Each row is followed by its group and then its class within the group.
 0.15 -0.85 -0.03 -0.24  0.60 -0.21 -0.83 -1.25  0.07  0.58  0.86  0.60 -0.04  0.12 -0.88  0.93  0.12  0.37 -1.01  1.39  0.56 -0.34 -0.19  0.99  1.05 -0.27 -1.04 -3.02  0.20 -0.68 -0.55  0.11 -0.81  2.40 -0.98  0.58 -> G <25>
-1.18 -0.76 -0.72 -0.22 -0.56 -0.36  0.62 -0.91 -0.65 -0.48  0.60 -0.98  0.00  0.77 -1.27  0.18 -0.36 -0.06  0.63  1.74  1.98 -1.92  0.64  0.74 -0.76  0.51 -1.32 -0.97  1.72 -0.58  0.20  1.54  0.94 -0.25 -0.57  0.59 -> D <9>
-0.59  0.37  0.07  0.10 -0.24  0.90 -0.64 -0.88 -0.30  0.44 -2.37 -0.95 -0.46  0.68 -0.34  0.62 -0.72  0.77  0.01  2.55  1.31 -0.67  0.07  0.95 -1.29 -0.30 -2.20 -0.56  1.63  0.08  0.15  1.29 -0.21  1.01  0.14  1.23 -> G <8>
-0.34 -1.26  0.12  0.33 -0.61 -0.53  0.46 -0.53  0.12  0.37  0.23 -1.02  0.64  0.82 -0.52  4.25 -1.18  0.93  0.01  1.38  0.94 -1.36  0.16  0.89 -0.88  0.52 -1.01 -0.28  2.40 -3.09 -0.81  0.00  0.79 -0.23 -0.80 -0.18 -> D <9>
-0.51 -0.70 -0.51 -0.52 -0.76  1.79 -0.15 -0.92 -0.65  0.61  0.75 -0.91 -0.39 -0.32  0.22  0.59  0.25  0.32 -0.87  0.96  1.20 -0.33  1.84  1.47 -1.08 -0.67 -1.32 -0.40  1.62 -2.23 -0.50  1.71 -0.33  1.39  0.04  0.62 -> L <26>
-0.85 -1.53  0.67  1.02 -1.51 -0.67 -0.76 -2.07 -0.75  4.53  3.38  2.61  0.66 -0.46  1.42  0.82  0.25  1.06 -2.78  2.11  1.04 -3.04  1.46  1.26 -0.02 -1.02 -2.56 -2.54  0.39 -1.45 -0.10  0.72 -0.44  0.95 -1.32  1.53 -> D <9>
-1.36  1.37 -0.84  0.34  1.19  1.60  0.48 -1.81 -0.05 -1.03 -0.12 -1.56 -0.23  0.53 -1.71  0.12 -0.77  0.77 -0.27  0.71 -0.86 -1.22 -0.86  1.17 -0.82  0.56 -1.75  0.48  3.28 -2.14 -0.42 -0.08 -0.54  1.15  0.52 -0.42 -> L <32>
-0.61 -0.18  0.15  0.25 -1.72  0.08  0.83 -1.16  0.19 -0.50 -0.04 -0.48  0.47 -0.21 -0.57  0.17  0.02  0.59  0.21  0.27  0.71 -1.32  1.99  1.70 -0.45 -0.51 -0.14  0.15  2.24 -0.68  0.39  0.86  0.33  0.54 -1.00 -0.27 -> D <22>
-0.31 -1.95  0.11  0.12 -0.59  0.39  1.31 -0.82 -0.90 -0.23 -0.25  0.53  0.05  0.15 -2.36  0.03 -1.20  1.53  0.53  2.11  1.26 -1.76  0.87  0.77 -1.37  1.10 -0.73 -0.49  1.40 -1.05  0.43  1.43  0.77 -0.09 -2.21 -2.33 -> D <10>
-0.79  1.29 -0.21  0.11 -0.39 -0.01 -0.75 -0.11 -0.15  1.16 -0.28 -0.05 -0.14 -0.03 -1.27 -0.06  0.35  0.27  0.08  1.07 -0.02  0.56 -0.13  0.59  0.44 -0.95 -1.09  0.72  0.88 -0.97 -0.25  0.88 -0.70 -0.11  0.73 -0.06 -> L <32>
-1.00 -2.52  1.92  1.42  0.39 -4.78 -1.52 -1.08  0.43 -2.88  0.28  2.67 -1.58 -0.73 -0.61  0.65 -0.29  0.75  0.62 -2.57  0.71 -0.79  1.27  0.94 -0.37 -0.37 -1.57  4.47 -0.31  1.79  2.83  2.55 -0.25  1.56 -0.46 -0.08 -> L <26>
-2.62 -0.57 -1.39 -1.62 -0.12  0.90  0.14 -0.38 -0.02 -3.63 -1.89 -1.63 -1.39  0.29 -1.23 -0.14  0.15 -0.49  1.86  0.38  1.74 -0.77  0.22  1.02 -1.10  0.53 -1.56  2.31  3.22 -0.18  1.24  1.84  0.33  1.34  0.67 -0.39 -> L <26>
-0.53  0.06  0.26 -1.05  0.45 -0.70 -0.12 -0.06  0.77 -1.40 -1.34  0.01 -0.78  1.18 -1.36  0.03  1.50  0.74  0.93  1.01  0.74 -0.09  1.20  1.21 -0.49 -0.41 -1.86  0.06  1.39  0.32  0.93  0.75  0.08 -0.76 -0.01 -0.21 -> G <21>
 2.66  1.58 -1.58  1.07 -0.41  5.45  0.51  1.00  0.46 -1.54  0.99 -4.87  1.10 -0.32  0.13 -1.29 -3.29  1.49 -2.21 -1.18 -4.95  3.28 -3.94  1.16  0.33 -2.57  2.53  0.33  1.12 -0.62 -1.51 -0.18 -1.49  2.31 -0.89 -0.30 -> L <32>
-1.18 -0.32 -0.25  0.05 -1.28  0.18 -0.42 -0.75 -0.51 -0.70 -0.43 -0.84 -0.32  0.18 -0.91 -0.09 -0.37  2.09  0.25  0.61  0.37 -0.24 -0.75  0.49 -1.97  0.21 -0.99 -0.06  1.71 -0.36 -0.10  1.60 -0.29  1.51  0.77 -0.01 -> L <26>
-0.19 -0.02 -0.84 -0.68  0.35 -0.36  0.69  1.37  0.06 -2.22 -2.17 -1.95 -1.06  1.40 -1.84 -0.12  0.46 -0.38  1.59  0.72 -0.15  1.96 -0.10  0.74 -0.11 -3.20  0.37  0.77  0.92  1.13 -1.05  1.01  0.62 -0.96  0.14 -0.46 -> G <21>
-1.54  0.44  0.14  0.86  0.13  2.18  0.59 -1.65 -0.20  0.64  0.83 -0.28 -0.69  0.56 -1.52  0.44 -1.02  0.86 -1.46  1.77  1.07 -1.15 -2.42  1.92 -0.67 -1.27 -2.58 -0.90  2.82 -1.68 -0.94  1.02  0.10  2.16 -0.17  1.34 -> L <26>
-0.70  0.13 -0.94 -0.15 -0.28  0.57 -0.24  0.62  1.81 -1.15  0.08 -0.97  0.08  1.31 -1.68 -0.89  1.45  0.51  1.06  1.91  0.56 -0.04 -1.21  1.56 -1.19 -0.86 -1.58 -1.38  2.07 -4.13  1.08  0.92 -0.13  0.50 -0.37 -0.07 -> G <25>
 1.09 -1.32 -0.94  0.43 -0.99  0.38 -0.31 -0.09  0.42  1.28  1.60 -0.17  0.09  0.26 -0.31  0.30 -1.52  0.39 -1.74  0.80 -0.45 -0.19 -0.83  0.23  0.07 -2.22 -1.03 -1.60 -0.15 -0.79  0.06  0.86 -1.63  0.68 -0.97  0.23 -> G <21>
 1.80 -0.63 -0.13 -0.77  7.67  1.35 -0.24  0.90  0.63  0.34  0.02 -0.62 -0.43  0.81 -0.39  0.00 -0.73  0.51 -0.70  0.33 -1.26  1.96 -0.99  1.33  1.00 -2.25  0.49 -0.62  0.74 -0.14 -0.03  0.92 -0.55 -0.71 -0.41  0.43 -> G <21>
-0.53  0.09 -0.01 -0.58 -0.52  0.98 -0.36 -0.25 -0.80  0.67  0.68 -0.95  0.57  1.16  0.22 -0.11 -0.90  1.22 -0.57  2.76  1.81 -1.22  0.47  0.44 -0.95  1.00  0.65 -1.21  2.19  0.67 -0.24 -0.44  1.86  0.05 -1.06  0.03 -> D <10>
-2.74 -1.96  0.05 -1.66  0.12  0.21  0.83 -0.73 -0.42 -3.51 -1.09 -2.99 -0.36  1.47 -2.08  1.13 -0.28  0.52  2.12  3.27  2.85 -1.27  1.07  1.43 -1.56  1.51 -0.48  0.69  4.03 -0.95  0.90  2.15  1.30 -1.06 -0.19 -0.65 -> D <22>
 2.78  0.47 -0.53  1.32 -0.52  2.64  0.05  1.75  1.22  1.56 -0.74 -1.51  1.07  0.62 -0.10 -1.29 -0.99  0.78 -2.42 -0.73 -2.82  2.30 -2.22  0.07  0.00 -2.37  1.27 -1.13 -0.01  0.86 -1.22 -1.20 -1.19  1.35 -0.16  0.22 -> G <25>
-1.01 -0.51  0.04 -0.10 -0.36  0.87  0.60 -0.29 -0.25 -0.60  0.20 -0.91  0.28  0.72 -0.64 -0.08  0.37  0.67  0.52  0.86  0.20 -0.14  0.42  1.17 -0.72  0.14 -0.43  0.42  1.80 -0.35  0.25  0.71  0.04 -0.39 -0.71  0.29 -> D <9>
